Below is a small trained network, with its code and all its weights. Each question gives an input and a target symbol and asks what happens when units are switched off, that is, made to give their printed mean instead of their output.

import numpy as np


def w(rows, s, z=0):
    codes = np.array(rows[::2]) - 128.0
    scale = np.full(codes.shape[1], s)
    scale[-1] = z or s
    return codes * scale


def norm(h):
    return h / np.sqrt((h * h).mean(-1, keepdims=True) + 1e-5)


def f(y):
    return y / 2 * (1 + np.tanh(0.7978845608 * (y + 0.044715 * y**3)))


def softmax(a):
    e = np.exp(a - a.max(-1, keepdims=True))
    return e / e.sum(-1, keepdims=True)


def log_softmax(a):
    a = a - a.max(-1, keepdims=True)
    return a - np.log(np.exp(a).sum(-1, keepdims=True))


def net(x, mask):
    ids = ['ΞΨαζηθω'.index(c) for c in x.split()]
    T = len(ids)
    res = E[ids] + P[:T]
    q, k, v = (norm(res) @ M[0].T for M in (Q, K, V))
    z = softmax(np.where(np.tri(T) > 0, q @ k.T / 4**0.5, -1e9)) @ v
    res = res + np.where(mask[0], z, O[0][:, -1]) @ O[0][:, :-1]
    y = f(norm(res) @ A[0][:, :-1].T + A[0][:, -1])
    res = res + np.where(mask[1:9], y, B[0][:, -1]) @ B[0][:, :-1]
    return log_softmax(norm(res)[-1] @ U[:, :-1].T + U[:, -1])


Q, K, V, O, A, B = {}, {}, {}, {}, {}, {}
E = w([
[29,64,122,159,87,114,225],'Ξ',
[70,56,148,248,115,92,169],'Ψ',
[161,152,177,225,124,142,32],'α',
[149,132,128,114,148,220,163],'ζ',
[121,181,179,91,56,65,134],'η',
[114,174,79,210,31,168,141],'θ',
[6,128,87,150,186,99,99],'ω',
],0.015)
P = w([
[249,15,54,106,109,61,155],'0',
[191,83,35,83,95,120,126],'1',
[169,99,61,97,115,131,116],'2',
[161,115,81,103,123,130,115],'3',
[146,132,81,110,135,132,123],'4',
[128,149,80,118,148,129,125],'5',
[127,147,103,134,146,133,132],'6',
[121,149,121,140,153,135,134],'7',
[111,161,132,141,159,140,133],'8',
[100,168,154,150,162,145,139],'9',
[75,178,179,172,168,152,129],'10',
[109,186,194,167,199,136,116],'11',
],0.011)
Q[0] = w([
[210,93,118,15,177,204,97],'H0',
[156,71,254,47,185,114,174],'H0',
[71,128,158,97,168,49,116],'H0',
[226,164,113,68,52,96,111],'H0',
],0.0099)
K[0] = w([
[209,23,58,120,129,137,98],'H0',
[90,41,61,191,140,77,78],'H0',
[86,123,160,253,30,72,160],'H0',
[225,70,21,33,77,2,101],'H0',
],0.009)
V[0] = w([
[58,56,130,177,170,169,80],'H0',
[176,129,80,245,122,254,179],'H0',
[159,115,95,83,201,224,177],'H0',
[95,94,124,124,65,75,208],'H0',
],0.011)
O[0] = w([
[140,90,5,112,167,109,100,57],'H0',
[197,149,120,79,153,142,190,96],'H0',
[139,110,68,191,220,185,110,49],'H0',
[90,178,144,160,175,93,138,255],'H0',
],0.013,0.0096)
A[0] = w([
[140,130,168,208,177,161,204,197],'N0',
[62,69,107,12,95,140,210,201],'N1',
[85,234,254,128,25,116,78,220],'N2',
[85,145,156,162,46,118,148,184],'N3',
[142,26,93,233,184,190,143,252],'N4',
[159,89,185,118,73,135,136,93],'N5',
[48,60,116,118,93,162,172,145],'N6',
[181,164,190,81,95,61,41,172],'N7',
],0.0097,0.0033)
B[0] = w([
[200,172,167,132,152,206,82,156],'N0',
[205,129,168,144,35,150,49,149],'N1',
[30,168,210,108,106,95,16,251],'N2',
[87,134,199,23,114,182,69,189],'N3',
[72,111,133,134,144,255,57,151],'N4',
[146,143,52,185,179,81,99,140],'N5',
[145,52,79,83,139,78,72,140],'N6',
[111,58,157,93,126,107,74,167],'N7',
],0.009,0.02)
U = w([
[82,155,158,186,254,90,229,2],'Ξ',
[150,110,86,111,124,48,204,168],'Ψ',
[216,30,121,78,97,129,84,57],'α',
[156,82,145,116,198,253,130,230],'ζ',
[88,120,235,77,144,142,99,198],'η',
[209,198,162,82,104,155,221,57],'θ',
[84,8,61,127,116,141,126,99],'ω',
],0.0076,0.0017)

Each question gives the input, a string of symbols that net reads in full, and the target symbol t.
The units are the heads (4 rows each of Q, K, V and O) and the neurons (one row each of A and B). Each row of codes is followed by its name. A weight is (code - 128) times the scale printed after its matrix; where a second scale follows, it is the last column's (O, A, B and U).
mask holds one flag per unit, heads first, then neurons. A switched-off unit (its flag False) gives its mean, the last column of its rows in O or B, instead of its output. The means were averaged over made-up inputs and are rounded, as every weight is.
A unit's drop is (log p(t) with every unit on - log p(t) with that unit switched off) / (log p(t) with every unit on - log p(t) with every unit switched off).
The circuit of an input: a set's keep is (log p(t) with only the set's units on - log p(t) with every unit switched off) / (log p(t) with every unit on - log p(t) with every unit switched off). Starting from all 9 units, units are removed one at a time, each time the one whose removal leaves the highest keep (on an exact tie, the one counted first), for as long as the keep stays at least 0.8.
circuit, biggest first: the units of the circuit, biggest drop first
k most important neurons: the k neurons with the biggest drops, biggest first
drop when u is switched off: that unit's drop, to one decimal
input θ Ψ η η η Ξ Ξ, target Ξ: 3 most important neurons -> (N2; N3; N7)
input Ψ η η θ ω, target θ: circuit, biggest first -> (H0; N2; N3)
input θ η η Ξ η η η η ω Ξ, target ω: 2 most important neurons -> (N2; N6)
input Ξ ω ζ ζ θ Ξ, target θ: circuit, biggest first -> (H0; N2; N1; N3)
input ζ ω η Ψ η η η Ξ θ Ξ Ψ, target Ξ: circuit, biggest first -> (H0; N2; N7)
input η Ξ η η α η α Ξ Ψ α ζ Ξ, target ζ: circuit, biggest first -> (H0; N2)
input Ξ Ξ α Ξ, target α: circuit, biggest first -> (N1; H0; N2)
input ω η η ζ η α η θ θ Ψ ω, target Ψ: circuit, biggest first -> (H0; N2; N3; N4)
input θ η Ξ η Ψ η α Ξ, target α: circuit, biggest first -> (H0; N1; N2)
input θ α Ξ θ Ψ ζ Ξ, target ζ: 2 most important neurons -> (N2; N4)
input η η θ η η ω θ η η Ξ ω, target Ξ: circuit, biggest first -> (H0; N2; N3; N7)
input θ θ η ω η Ξ Ψ ζ α, target ζ: circuit, biggest first -> (H0)
input η Ξ η Ξ ω Ψ, target ω: 2 most important neurons -> (N2; N4)
input ζ η θ ω Ξ, target ω: most important neuron -> (N2)
input Ξ Ψ α Ψ, target α: drop when N1 is switched off -> 0.4
input Ψ η η θ Ψ θ θ ζ ζ Ψ, target ζ: drop when N2 is switched off -> 0.1
input η ω θ η θ α Ξ Ψ Ξ, target Ψ: drop when N2 is switched off -> 0.7
